Below is a small trained network, with its code and all its weights. Each question gives an input and a class and asks what happens when units are switched off, that is, made to give their printed mean instead of their output.

import numpy as np


def w(rows, s, z=0):
    codes = np.array(rows[::2]) - 128.0
    scale = np.full(codes.shape[1], s)
    scale[-1] = z or s
    return codes * scale


def norm(h):
    return h / np.sqrt((h * h).mean(-1, keepdims=True) + 1e-5)


def f(y):
    return np.maximum(y, 0)


def log_softmax(a):
    a = a - a.max(-1, keepdims=True)
    return a - np.log(np.exp(a).sum(-1, keepdims=True))


def net(x, mask):
    res = np.array(x, float).reshape(1, 4) / 4 @ E
    u = 0
    for l in range(2):
        y = f(norm(res) @ A[l][:, :-1].T + A[l][:, -1])
        res = res + np.where(mask[u : u + 16], y, B[l][:, -1]) @ B[l][:, :-1]
        u += 16
    return log_softmax(norm(res)[-1] @ U[:, :-1].T + U[:, -1])


A, B = {}, {}
E = w([
[69,155,220,165],'x0',
[128,130,126,127],'x1',
[36,228,31,251],'x2',
[95,222,112,44],'x3',
],0.0027)
A[0] = w([
[99,9,116,178,81],'0.n0',
[116,112,207,206,3],'0.n1',
[118,204,161,104,109],'0.n2',
[180,57,65,186,181],'0.n3',
[134,63,107,88,138],'0.n4',
[144,148,77,51,149],'0.n5',
[136,68,129,118,203],'0.n6',
[116,142,109,183,115],'0.n7',
[170,115,166,152,70],'0.n8',
[162,191,96,68,128],'0.n9',
[127,135,185,124,198],'0.n10',
[96,98,37,131,122],'0.n11',
[115,156,86,69,109],'0.n12',
[95,139,177,200,215],'0.n13',
[96,60,83,68,150],'0.n14',
[161,180,227,89,130],'0.n15',
],0.011,0.0015)
B[0] = w([
[162,254,213,11,240],'0.n0',
[176,87,161,106,211],'0.n1',
[165,112,227,137,189],'0.n2',
[159,221,162,89,253],'0.n3',
[123,103,93,79,205],'0.n4',
[116,154,117,100,197],'0.n5',
[84,150,91,166,209],'0.n6',
[120,168,148,242,202],'0.n7',
[145,138,70,157,181],'0.n8',
[207,227,179,163,193],'0.n9',
[102,15,113,154,190],'0.n10',
[137,103,30,182,205],'0.n11',
[151,170,182,142,180],'0.n12',
[43,112,166,175,233],'0.n13',
[155,109,22,100,187],'0.n14',
[114,66,125,80,223],'0.n15',
],0.0046,0.0054)
A[1] = w([
[100,45,79,90,156],'1.n0',
[143,125,192,161,96],'1.n1',
[183,149,2,129,3],'1.n2',
[146,142,168,41,37],'1.n3',
[113,167,42,136,188],'1.n4',
[73,168,204,248,138],'1.n5',
[145,147,177,110,94],'1.n6',
[81,196,155,183,96],'1.n7',
[129,174,82,93,214],'1.n8',
[235,83,152,25,237],'1.n9',
[173,151,196,125,66],'1.n10',
[20,12,136,166,158],'1.n11',
[153,108,161,156,61],'1.n12',
[209,49,38,153,197],'1.n13',
[51,95,183,206,203],'1.n14',
[251,251,81,161,154],'1.n15',
],0.0094,0.0019)
B[1] = w([
[69,69,33,230,158],'1.n0',
[137,182,139,87,165],'1.n1',
[198,116,140,29,169],'1.n2',
[84,163,171,197,189],'1.n3',
[82,51,83,63,169],'1.n4',
[135,54,80,134,235],'1.n5',
[100,167,118,130,162],'1.n6',
[106,213,76,158,199],'1.n7',
[157,7,237,244,178],'1.n8',
[78,169,68,206,254],'1.n9',
[124,222,178,224,170],'1.n10',
[179,139,101,2,176],'1.n11',
[138,172,143,104,140],'1.n12',
[136,116,97,110,158],'1.n13',
[205,79,126,18,199],'1.n14',
[93,92,197,92,250],'1.n15',
],0.0049,0.0086)
U = w([
[150,249,200,166,254],'0',
[120,89,2,162,61],'1',
[205,92,135,18,35],'2',
],0.011,8.6e-05)

Each question gives the input, the list of numbers given to net, and the class t.
The units are the neurons (one row each of A and B). Each row of codes is followed by its name. A weight is (code - 128) times the scale printed after its matrix; where a second scale follows, it is the last column's (A, B and U).
mask holds one flag per neuron, layer by layer. A switched-off neuron (its flag False) gives its mean, the last column of its row in B, instead of its output. The means were averaged over made-up inputs and are rounded, as every weight is.
A unit's drop is (log p(t) with every unit on - log p(t) with that unit switched off) / (log p(t) with every unit on - log p(t) with every unit switched off).
The circuit of an input: a set's keep is (log p(t) with only the set's units on - log p(t) with every unit switched off) / (log p(t) with every unit on - log p(t) with every unit switched off). Starting from the 12 units with the biggest drops (on a tie, the unit counted first), units are removed one at a time, each time the one whose removal leaves the highest keep (on an exact tie, the one counted first), for as long as the keep stays at least 0.8.
units of the circuit, in order: the units of the circuit, biggest drop first
k most important neurons: the k neurons with the biggest drops, biggest first
k most important neurons of layer l: the k neurons of layer l with the biggest drops, biggest first
drop when u is switched off: that unit's drop, to one decimal
input [5,5,7,3], class 1: units of the circuit, in order -> 1.n5, 0.n0
input [0,-4,-5,5], class 0: units of the circuit, in order -> 1.n3
input [4,-5,6,5], class 1: units of the circuit, in order -> 0.n0, 1.n5
input [-4,-7,-3,-4], class 0: 2 most important neurons -> 0.n0, 0.n3
input [8,1,1,7], class 2: 4 most important neurons -> 0.n0, 0.n3, 1.n14, 0.n10
input [7,-4,7,4], class 1: units of the circuit, in order -> 1.n5, 0.n0
input [3,2,6,5], class 1: 2 most important neurons of layer 0 -> 0.n0, 0.n3
input [-6,8,1,-8], class 0: 2 most important neurons -> 0.n0, 0.n3
input [2,-1,4,-2], class 1: 3 most important neurons of layer 0 -> 0.n7, 0.n15, 0.n10
input [-4,-6,1,2], class 2: 2 most important neurons -> 0.n11, 0.n0
input [-7,0,5,4], class 2: 2 most important neurons -> 1.n9, 1.n2
input [-6,6,-7,3], class 1: 2 most important neurons -> 1.n9, 0.n0
input [-6,-2,5,4], class 2: 4 most important neurons of layer 1 -> 1.n9, 1.n2, 1.n4, 1.n15
input [-5,1,4,4], class 2: 2 most important neurons of layer 1 -> 1.n9, 1.n2
input [-7,-6,-8,-7], class 1: units of the circuit, in order -> 1.n9
input [-5,-4,2,-4], class 2: 3 most important neurons of layer 1 -> 1.n2, 1.n9, 1.n15
input [0,-4,4,3], class 1: 3 most important neurons of layer 0 -> 0.n0, 0.n3, 0.n11
input [-8,7,-2,8], class 0: 3 most important neurons -> 0.n9, 0.n12, 1.n14
input [-7,1,4,0], class 2: 3 most important neurons -> 1.n2, 1.n9, 1.n15
input [-6,4,2,2], class 2: 2 most important neurons of layer 0 -> 0.n11, 0.n0
input [6,-1,3,0], class 2: most important neuron of layer 1 -> 1.n14
input [6,-8,8,-3], class 1: 2 most important neurons of layer 1 -> 1.n5, 1.n7
input [6,-4,-8,3], class 1: 2 most important neurons of layer 1 -> 1.n0, 1.n9
input [-1,1,-6,7], class 0: drop when 0.n12 is switched off -> 0.1
input [0,2,5,-8], class 0: drop when 0.n0 is switched off -> 0.5
input [0,0,5,2], class 1: drop when 1.n14 is switched off -> 0.0
